Below are the code and all the weights of a small trained network. Each question names an input and a class and asks about switching units off, where a switched-off unit gives its printed mean instead of its output.

import numpy as np


def w(rows, s, z=0):
    codes = np.array(rows[::2]) - 128.0
    scale = np.full(codes.shape[1], s)
    scale[-1] = z or s
    return codes * scale


def norm(h):
    return h / np.sqrt((h * h).mean(-1, keepdims=True) + 1e-5)


def f(y):
    return np.maximum(y, 0)


def log_softmax(a):
    a = a - a.max(-1, keepdims=True)
    return a - np.log(np.exp(a).sum(-1, keepdims=True))


def net(x, mask):
    res = np.array(x, float).reshape(1, 5) / 4 @ E
    u = 0
    for l in range(2):
        y = f(norm(res) @ A[l][:, :-1].T + A[l][:, -1])
        res = res + np.where(mask[u : u + 12], y, B[l][:, -1]) @ B[l][:, :-1]
        u += 12
    return log_softmax(norm(res)[-1] @ U[:, :-1].T + U[:, -1])


A, B = {}, {}
E = w([
[101,86,253,67,122],'x0',
[213,115,118,185,93],'x1',
[193,158,133,140,224],'x2',
[137,99,174,226,57],'x3',
[28,131,46,141,76],'x4',
],0.0053)
A[0] = w([
[125,84,183,133,2,1],'L0N1',
[132,118,100,71,132,81],'L0N2',
[159,137,17,123,120,77],'L0N3',
[177,134,130,179,140,44],'L0N4',
[147,133,75,90,145,61],'L0N5',
[38,118,87,151,84,109],'L0N6',
[170,112,149,140,127,58],'L0N7',
[60,122,78,139,107,65],'L0N8',
[108,120,47,95,130,191],'L0N9',
[134,89,63,91,140,142],'L0N10',
[133,130,190,116,107,169],'L0N11',
[159,80,122,113,188,150],'L0N12',
],0.0091,0.0052)
B[0] = w([
[80,16,251,210,39,197],'L0N1',
[138,159,183,211,175,154],'L0N2',
[99,119,208,78,167,229],'L0N3',
[228,109,63,183,62,161],'L0N4',
[202,226,143,109,123,161],'L0N5',
[3,124,48,159,116,235],'L0N6',
[124,109,52,98,132,146],'L0N7',
[111,177,20,138,115,188],'L0N8',
[122,251,113,92,98,254],'L0N9',
[121,252,180,204,106,195],'L0N10',
[144,65,182,64,137,204],'L0N11',
[158,216,140,87,108,199],'L0N12',
],0.0054,0.0048)
A[1] = w([
[235,110,102,179,142,48],'L1N1',
[123,106,166,58,195,17],'L1N2',
[59,108,57,156,160,101],'L1N3',
[109,74,138,180,126,23],'L1N4',
[35,123,39,154,156,66],'L1N5',
[133,172,185,182,133,156],'L1N6',
[90,164,147,97,92,153],'L1N7',
[254,88,114,153,101,109],'L1N8',
[137,121,80,152,119,176],'L1N9',
[137,114,109,153,66,97],'L1N10',
[52,142,36,126,87,16],'L1N11',
[101,27,150,151,94,2],'L1N12',
],0.0096,0.0048)
B[1] = w([
[148,57,60,166,165,207],'L1N1',
[52,95,224,42,187,179],'L1N2',
[84,181,122,164,120,219],'L1N3',
[123,85,185,108,144,156],'L1N4',
[43,163,109,139,86,254],'L1N5',
[140,60,100,111,160,240],'L1N6',
[179,98,102,204,130,255],'L1N7',
[100,80,33,152,156,241],'L1N8',
[94,100,155,84,135,212],'L1N9',
[134,128,133,75,133,191],'L1N10',
[19,179,96,163,72,254],'L1N11',
[130,57,195,202,2,191],'L1N12',
],0.0071,0.0039)
U = w([
[21,184,70,173,77,251],'0',
[107,18,186,176,54,116],'1',
[188,250,80,103,181,8],'2',
[203,57,24,178,170,145],'3',
[140,98,213,57,190,105],'4',
],0.015,0.0024)

Each question gives the input, the list of numbers given to net, and the class t.
The units are the neurons (one row each of A and B). Each row of codes is followed by its name. A weight is (code - 128) times the scale printed after its matrix; where a second scale follows, it is the last column's (A, B and U).
mask holds one flag per neuron, layer by layer. A switched-off neuron (its flag False) gives its mean, the last column of its row in B, instead of its output. The means were averaged over made-up inputs and are rounded, as every weight is.
A unit's drop is (log p(t) with every unit on - log p(t) with that unit switched off) / (log p(t) with every unit on - log p(t) with every unit switched off).
The circuit of an input: a set's keep is (log p(t) with only the set's units on - log p(t) with every unit switched off) / (log p(t) with every unit on - log p(t) with every unit switched off). Starting from the 12 units with the biggest drops (on a tie, the unit counted first), units are removed one at a time, each time the one whose removal leaves the highest keep (on an exact tie, the one counted first), for as long as the keep stays at least 0.8.
units of the circuit, in order: the units of the circuit, biggest drop first
unit that matters most: the unit with the biggest drop
top k neurons: the k neurons with the biggest drops, biggest first
k most important neurons of layer l: the k neurons of layer l with the biggest drops, biggest first
drop of u: that unit's drop, to one decimal
input [-3,-2,5,0,-2], class 2: top 4 neurons => L0N12, L0N1, L1N7, L1N12
input [3,6,-1,-1,4], class 1: unit that matters most => L0N1
input [8,-7,8,-2,8], class 4: units of the circuit, in order => L1N2, L1N11
input [-1,-7,-3,-4,-4], class 4: units of the circuit, in order => L0N6, L1N11
input [-2,-8,4,2,-1], class 4: top 2 neurons => L0N6, L0N8
input [-5,-5,4,2,-3], class 3: 2 most important neurons of layer 0 => L0N4, L0N6
input [-8,7,-6,-5,-3], class 2: top 2 neurons => L0N9, L0N3
input [3,7,3,-6,-4], class 3: 2 most important neurons of layer 0 => L0N3, L0N9
input [4,8,-2,-5,-1], class 4: 3 most important neurons of layer 0 => L0N11, L0N4, L0N8
input [2,-3,-6,-5,-2], class 4: 2 most important neurons of layer 1 => L1N11, L1N5
input [-5,4,3,0,3], class 2: top 3 neurons => L0N6, L0N9, L0N3
input [2,-5,3,6,-3], class 4: 2 most important neurons of layer 0 => L0N1, L0N6
input [2,-1,8,5,-8], class 3: 2 most important neurons of layer 1 => L1N8, L1N1
input [2,7,-7,-7,-8], class 4: most important neuron of layer 0 => L0N11
input [-2,8,-6,1,0], class 1: drop of L0N1 => 0.1
input [-1,1,2,-3,-7], class 3: 2 most important neurons of layer 0 => L0N3, L0N9
input [0,-7,-6,1,-8], class 4: drop of L0N6 => 0.2
input [7,-6,-1,5,5], class 1: drop of L0N6 => -0.1
